Below are the code and all the weights of a small trained network. Each question names an input and a class and asks about switching units off, where a switched-off unit gives its printed mean instead of its output.

import numpy as np


def w(rows, s, z=0):
    codes = np.array(rows[::2]) - 128.0
    scale = np.full(codes.shape[1], s)
    scale[-1] = z or s
    return codes * scale


def norm(h):
    return h / np.sqrt((h * h).mean(-1, keepdims=True) + 1e-5)


def f(y):
    return y / 2 * (1 + np.tanh(0.7978845608 * (y + 0.044715 * y**3)))


def log_softmax(a):
    a = a - a.max(-1, keepdims=True)
    return a - np.log(np.exp(a).sum(-1, keepdims=True))


def net(x, mask):
    res = np.array(x, float).reshape(1, 4) / 4 @ E
    u = 0
    for l in range(4):
        y = f(norm(res) @ A[l][:, :-1].T + A[l][:, -1])
        res = res + np.where(mask[u : u + 7], y, B[l][:, -1]) @ B[l][:, :-1]
        u += 7
    return log_softmax(norm(res)[-1] @ U[:, :-1].T + U[:, -1])


A, B = {}, {}
E = w([
[117,91,31,249,38,32,17,126,118],'x0',
[43,9,59,113,146,136,205,180,188],'x1',
[158,88,67,98,30,12,217,233,2],'x2',
[195,94,250,214,97,87,181,202,244],'x3',
],0.0042)
A[0] = w([
[178,147,150,228,64,35,137,164,120,57],'L0N1',
[180,99,146,143,123,116,77,138,32,77],'L0N2',
[157,123,59,185,104,128,58,124,114,106],'L0N3',
[208,176,160,127,91,140,181,123,25,78],'L0N4',
[148,121,75,135,70,56,141,144,68,130],'L0N5',
[131,129,3,221,62,75,49,133,44,251],'L0N6',
[151,67,4,174,92,146,70,145,73,209],'L0N7',
],0.0074,0.0012)
B[0] = w([
[145,46,126,167,70,163,151,80,137,200],'L0N1',
[54,106,176,106,141,77,166,180,182,159],'L0N2',
[64,180,216,80,169,90,155,115,119,175],'L0N3',
[109,140,191,102,147,73,51,172,121,196],'L0N4',
[30,201,160,139,214,176,151,129,143,201],'L0N5',
[73,197,108,80,140,2,78,134,89,255],'L0N6',
[100,148,96,144,91,80,173,50,117,209],'L0N7',
],0.0093,0.0075)
A[1] = w([
[152,169,128,125,135,124,174,140,134,43],'L1N1',
[177,83,58,131,52,163,138,129,91,8],'L1N2',
[137,21,77,60,106,147,105,171,64,18],'L1N3',
[27,136,31,115,121,63,108,102,99,102],'L1N4',
[27,73,93,73,104,73,213,158,62,51],'L1N5',
[2,53,20,56,199,127,117,194,147,166],'L1N6',
[52,100,11,17,137,149,246,135,51,133],'L1N7',
],0.0077,0.0011)
B[1] = w([
[125,137,74,149,125,127,97,130,87,126],'L1N1',
[101,122,164,99,135,134,131,161,177,123],'L1N2',
[158,160,153,144,149,126,194,153,92,130],'L1N3',
[157,69,143,88,113,20,70,150,163,255],'L1N4',
[89,132,146,122,225,146,56,152,63,241],'L1N5',
[143,47,130,147,65,69,176,148,79,220],'L1N6',
[115,72,193,1,162,85,249,30,77,222],'L1N7',
],0.009,0.0076)
A[2] = w([
[129,254,179,87,120,32,84,201,69,3],'L2N1',
[130,130,133,119,135,95,80,66,140,92],'L2N2',
[68,178,71,156,89,31,103,81,123,151],'L2N3',
[137,244,155,125,161,164,79,139,174,163],'L2N4',
[169,148,156,48,178,97,134,186,64,167],'L2N5',
[134,182,80,129,184,127,97,133,208,79],'L2N6',
[88,162,213,72,167,167,105,84,138,207],'L2N7',
],0.0091,0.0011)
B[2] = w([
[111,51,161,77,106,44,194,43,108,247],'L2N1',
[54,92,130,114,141,106,156,255,129,166],'L2N2',
[92,83,167,57,232,99,116,91,64,204],'L2N3',
[127,186,156,153,173,145,35,146,95,171],'L2N4',
[123,116,189,75,176,91,125,75,119,214],'L2N5',
[136,153,92,161,151,170,119,120,83,138],'L2N6',
[87,158,58,140,142,101,200,164,89,205],'L2N7',
],0.0091,0.012)
A[3] = w([
[70,173,156,32,121,57,198,107,111,89],'L3N1',
[203,183,218,146,112,40,62,106,93,213],'L3N2',
[1,109,147,153,74,15,20,132,115,122],'L3N3',
[125,67,49,94,126,246,181,87,172,104],'L3N4',
[91,217,63,39,121,12,119,127,205,2],'L3N5',
[106,115,68,127,141,2,14,90,174,114],'L3N6',
[73,76,175,165,154,144,169,141,149,162],'L3N7',
],0.0085,0.0015)
B[3] = w([
[61,88,104,143,144,97,120,109,136,254],'L3N1',
[115,63,75,107,108,148,184,128,142,176],'L3N2',
[106,141,118,123,168,128,177,114,83,222],'L3N3',
[168,86,188,104,114,99,124,114,112,135],'L3N4',
[230,135,163,84,129,206,251,148,119,174],'L3N5',
[145,128,180,71,164,168,199,106,116,185],'L3N6',
[111,137,73,184,90,144,100,125,119,160],'L3N7',
],0.011,0.015)
U = w([
[41,78,155,71,206,60,204,69,87,178],'0',
[91,254,96,234,227,230,76,167,130,127],'1',
[201,56,150,249,34,193,112,131,248,114],'2',
[222,236,82,61,41,131,59,133,186,1],'3',
],0.007,0.0043)

Each question gives the input, the list of numbers given to net, and the class t.
The units are the neurons (one row each of A and B). Each row of codes is followed by its name. A weight is (code - 128) times the scale printed after its matrix; where a second scale follows, it is the last column's (A, B and U).
mask holds one flag per neuron, layer by layer. A switched-off neuron (its flag False) gives its mean, the last column of its row in B, instead of its output. The means were averaged over made-up inputs and are rounded, as every weight is.
A unit's drop is (log p(t) with every unit on - log p(t) with that unit switched off) / (log p(t) with every unit on - log p(t) with every unit switched off).
most important unit: the unit with the biggest drop
k most important neurons: the k neurons with the biggest drops, biggest first
k most important neurons of layer l: the k neurons of layer l with the biggest drops, biggest first
drop of u: that unit's drop, to one decimal
input [-3,4,-3,2], class 2: 3 most important neurons -> [L0N6; L0N7; L1N7]
input [4,-2,-3,8], class 2: most important unit -> L0N6
input [-2,-7,-5,-4], class 1: 3 most important neurons -> [L0N6; L1N4; L1N7]
input [-1,-1,-6,8], class 1: 3 most important neurons -> [L1N6; L2N1; L1N4]
input [1,0,0,2], class 2: 2 most important neurons -> [L0N1; L0N6]
input [-7,-1,-2,1], class 1: 2 most important neurons -> [L0N6; L1N4]
input [-5,-4,-6,1], class 1: 2 most important neurons -> [L0N6; L1N7]
input [4,8,-8,2], class 2: 2 most important neurons of layer 1 -> [L1N4; L1N5]
input [-3,-4,-4,6], class 1: 2 most important neurons -> [L0N6; L1N6]
input [-4,0,5,6], class 2: 2 most important neurons -> [L0N6; L0N1]
input [4,5,1,7], class 2: 2 most important neurons of layer 0 -> [L0N1; L0N6]
input [-4,-2,-7,-4], class 1: 2 most important neurons -> [L0N6; L1N7]
input [0,-2,7,8], class 2: 2 most important neurons -> [L0N1; L0N6]
input [3,0,1,7], class 2: most important unit -> L0N1
input [4,1,2,8], class 2: 2 most important neurons of layer 2 -> [L2N1; L2N5]
input [-8,-8,-7,2], class 1: 2 most important neurons -> [L0N6; L1N4]
input [-1,-1,-5,-1], class 1: drop of L1N7 -> 0.2
input [-3,8,-3,6], class 2: drop of L0N6 -> 0.7
